Here is a tiny trained network, its code and every weight. The questions are about switching its units off for an input and a class, where a switched-off unit gives its printed mean instead of its output.

import numpy as np


def w(rows, s, z=0):
    codes = np.array(rows[::2]) - 128.0
    scale = np.full(codes.shape[1], s)
    scale[-1] = z or s
    return codes * scale


def norm(h):
    return h / np.sqrt((h * h).mean(-1, keepdims=True) + 1e-5)


def f(y):
    return np.maximum(y, 0)


def log_softmax(a):
    a = a - a.max(-1, keepdims=True)
    return a - np.log(np.exp(a).sum(-1, keepdims=True))


def net(x, mask):
    res = np.array(x, float).reshape(1, 8) / 4 @ E
    u = 0
    for l in range(2):
        y = f(norm(res) @ A[l][:, :-1].T + A[l][:, -1])
        res = res + np.where(mask[u : u + 8], y, B[l][:, -1]) @ B[l][:, :-1]
        u += 8
    return log_softmax(norm(res)[-1] @ U[:, :-1].T + U[:, -1])


A, B = {}, {}
E = w([
[147,129,120,132,130,135,138,132],'x0',
[99,239,156,98,87,184,100,197],'x1',
[155,200,188,58,196,82,150,126],'x2',
[131,136,124,131,119,113,127,134],'x3',
[127,119,127,116,136,141,140,128],'x4',
[80,209,2,157,159,133,154,86],'x5',
[117,133,186,124,52,151,143,38],'x6',
[117,115,134,118,138,144,129,115],'x7',
],0.0063)
A[0] = w([
[94,72,115,128,182,85,141,158,95],'L0N1',
[145,123,125,99,138,141,130,153,1],'L0N2',
[158,184,193,92,237,116,159,137,74],'L0N3',
[135,164,199,161,50,142,141,3,121],'L0N4',
[24,44,85,183,86,157,78,163,74],'L0N5',
[74,207,110,77,100,206,97,221,48],'L0N6',
[133,153,113,65,151,223,72,198,18],'L0N7',
[149,67,166,67,77,95,84,189,61],'L0N8',
],0.0075,0.0033)
B[0] = w([
[196,100,107,109,140,27,197,188,175],'L0N1',
[178,172,83,150,167,75,109,170,131],'L0N2',
[160,178,84,152,127,150,62,66,221],'L0N3',
[163,146,65,42,175,74,176,236,255],'L0N4',
[249,205,129,132,130,189,71,147,214],'L0N5',
[76,122,178,60,66,84,116,146,231],'L0N6',
[109,114,145,101,47,43,155,210,186],'L0N7',
[75,156,126,255,166,216,225,109,202],'L0N8',
],0.0078,0.0058)
A[1] = w([
[124,187,182,113,209,73,85,55,55],'L1N1',
[162,7,61,151,193,66,121,92,196],'L1N2',
[144,105,255,161,142,161,143,135,21],'L1N3',
[149,118,127,86,86,136,167,95,5],'L1N4',
[126,79,101,143,74,176,121,130,87],'L1N5',
[120,166,200,86,148,101,145,78,167],'L1N6',
[35,190,35,128,157,140,115,115,181],'L1N7',
[129,174,119,95,104,128,94,14,24],'L1N8',
],0.0082,0.0023)
B[1] = w([
[236,167,93,184,72,170,54,198,180],'L1N1',
[71,154,216,66,83,61,99,105,254],'L1N2',
[28,106,150,198,213,212,207,103,172],'L1N3',
[189,182,104,93,172,118,187,222,140],'L1N4',
[209,135,104,87,98,140,30,143,146],'L1N5',
[123,56,107,189,110,133,51,104,188],'L1N6',
[80,2,152,195,174,156,189,78,210],'L1N7',
[124,111,99,149,166,221,120,128,149],'L1N8',
],0.0079,0.0067)
U = w([
[116,175,234,56,2,85,98,67,253],'0',
[254,214,123,146,69,201,24,107,79],'1',
[18,113,156,190,136,198,188,64,52],'2',
[181,160,124,65,138,104,149,195,100],'3',
],0.0082,0.0031)

Each question gives the input, the list of numbers given to net, and the class t.
The units are the neurons (one row each of A and B). Each row of codes is followed by its name. A weight is (code - 128) times the scale printed after its matrix; where a second scale follows, it is the last column's (A, B and U).
mask holds one flag per neuron, layer by layer. A switched-off neuron (its flag False) gives its mean, the last column of its row in B, instead of its output. The means were averaged over made-up inputs and are rounded, as every weight is.
A unit's drop is (log p(t) with every unit on - log p(t) with that unit switched off) / (log p(t) with every unit on - log p(t) with every unit switched off).
The circuit of an input: a set's keep is (log p(t) with only the set's units on - log p(t) with every unit switched off) / (log p(t) with every unit on - log p(t) with every unit switched off). Starting from the 12 units with the biggest drops (on a tie, the unit counted first), units are removed one at a time, each time the one whose removal leaves the highest keep (on an exact tie, the one counted first), for as long as the keep stays at least 0.8.
circuit, biggest first: the units of the circuit, biggest drop first
most important unit: the unit with the biggest drop
k most important neurons: the k neurons with the biggest drops, biggest first
k most important neurons of layer l: the k neurons of layer l with the biggest drops, biggest first
input [8,-8,-1,-8,-3,3,-4,-8], class 0: circuit, biggest first	[L1N2]
input [3,-5,7,5,-1,-3,-3,0], class 1: circuit, biggest first	[L0N3; L1N1]
input [5,-5,5,2,-4,2,-2,-3], class 0: 3 most important neurons	[L1N2; L0N1; L0N5]
input [1,-6,-2,1,1,-5,-4,-8], class 0: 2 most important neurons of layer 1	[L1N2; L1N7]
input [8,6,7,-6,1,-1,5,-8], class 1: circuit, biggest first	[L0N3; L1N2]
input [-8,8,2,-3,-1,-2,-7,-7], class 0: 2 most important neurons	[L0N6; L0N4]
input [4,-7,1,0,-6,0,-1,3], class 0: 2 most important neurons	[L1N2; L0N4]
input [8,-6,-5,5,-3,6,0,-2], class 0: 3 most important neurons	[L1N2; L0N8; L0N3]
input [1,-8,7,-8,6,-1,-8,4], class 0: circuit, biggest first	[L1N2; L0N4]
input [0,-5,-7,1,3,-4,3,-4], class 1: 2 most important neurons	[L0N5; L1N5]
input [-7,-3,-8,-7,0,8,-5,1], class 1: 2 most important neurons of layer 0	[L0N5; L0N8]
input [-5,6,-4,-8,8,-3,7,-6], class 3: 2 most important neurons of layer 1	[L1N2; L1N4]
input [8,5,-8,1,2,-2,7,2], class 1: 2 most important neurons	[L0N5; L1N2]
input [6,-4,-6,-4,-4,1,5,-6], class 1: 2 most important neurons	[L0N5; L0N1]
input [-1,3,3,7,4,4,3,8], class 2: 4 most important neurons	[L1N7; L0N5; L1N2; L0N1]
input [5,0,0,-4,5,-2,7,8], class 3: most important neuron	[L0N4]
input [8,5,8,4,-2,0,-8,-7], class 1: 2 most important neurons of layer 1	[L1N2; L1N1]
input [-3,5,-7,-5,3,-2,7,1], class 1: 2 most important neurons	[L0N5; L1N2]
input [4,4,4,-8,4,5,8,-7], class 3: 3 most important neurons	[L0N4; L1N2; L0N8]
input [-8,-1,2,8,5,4,-3,-7], class 2: most important unit	L1N7
input [-7,-2,-8,0,-7,-2,-6,6], class 1: 2 most important neurons	[L0N5; L0N4]
input [3,-8,6,-1,4,-3,-7,6], class 0: 2 most important neurons of layer 0	[L0N4; L0N5]
input [-1,-3,6,-5,-7,-5,8,6], class 3: 2 most important neurons of layer 0	[L0N4; L0N5]
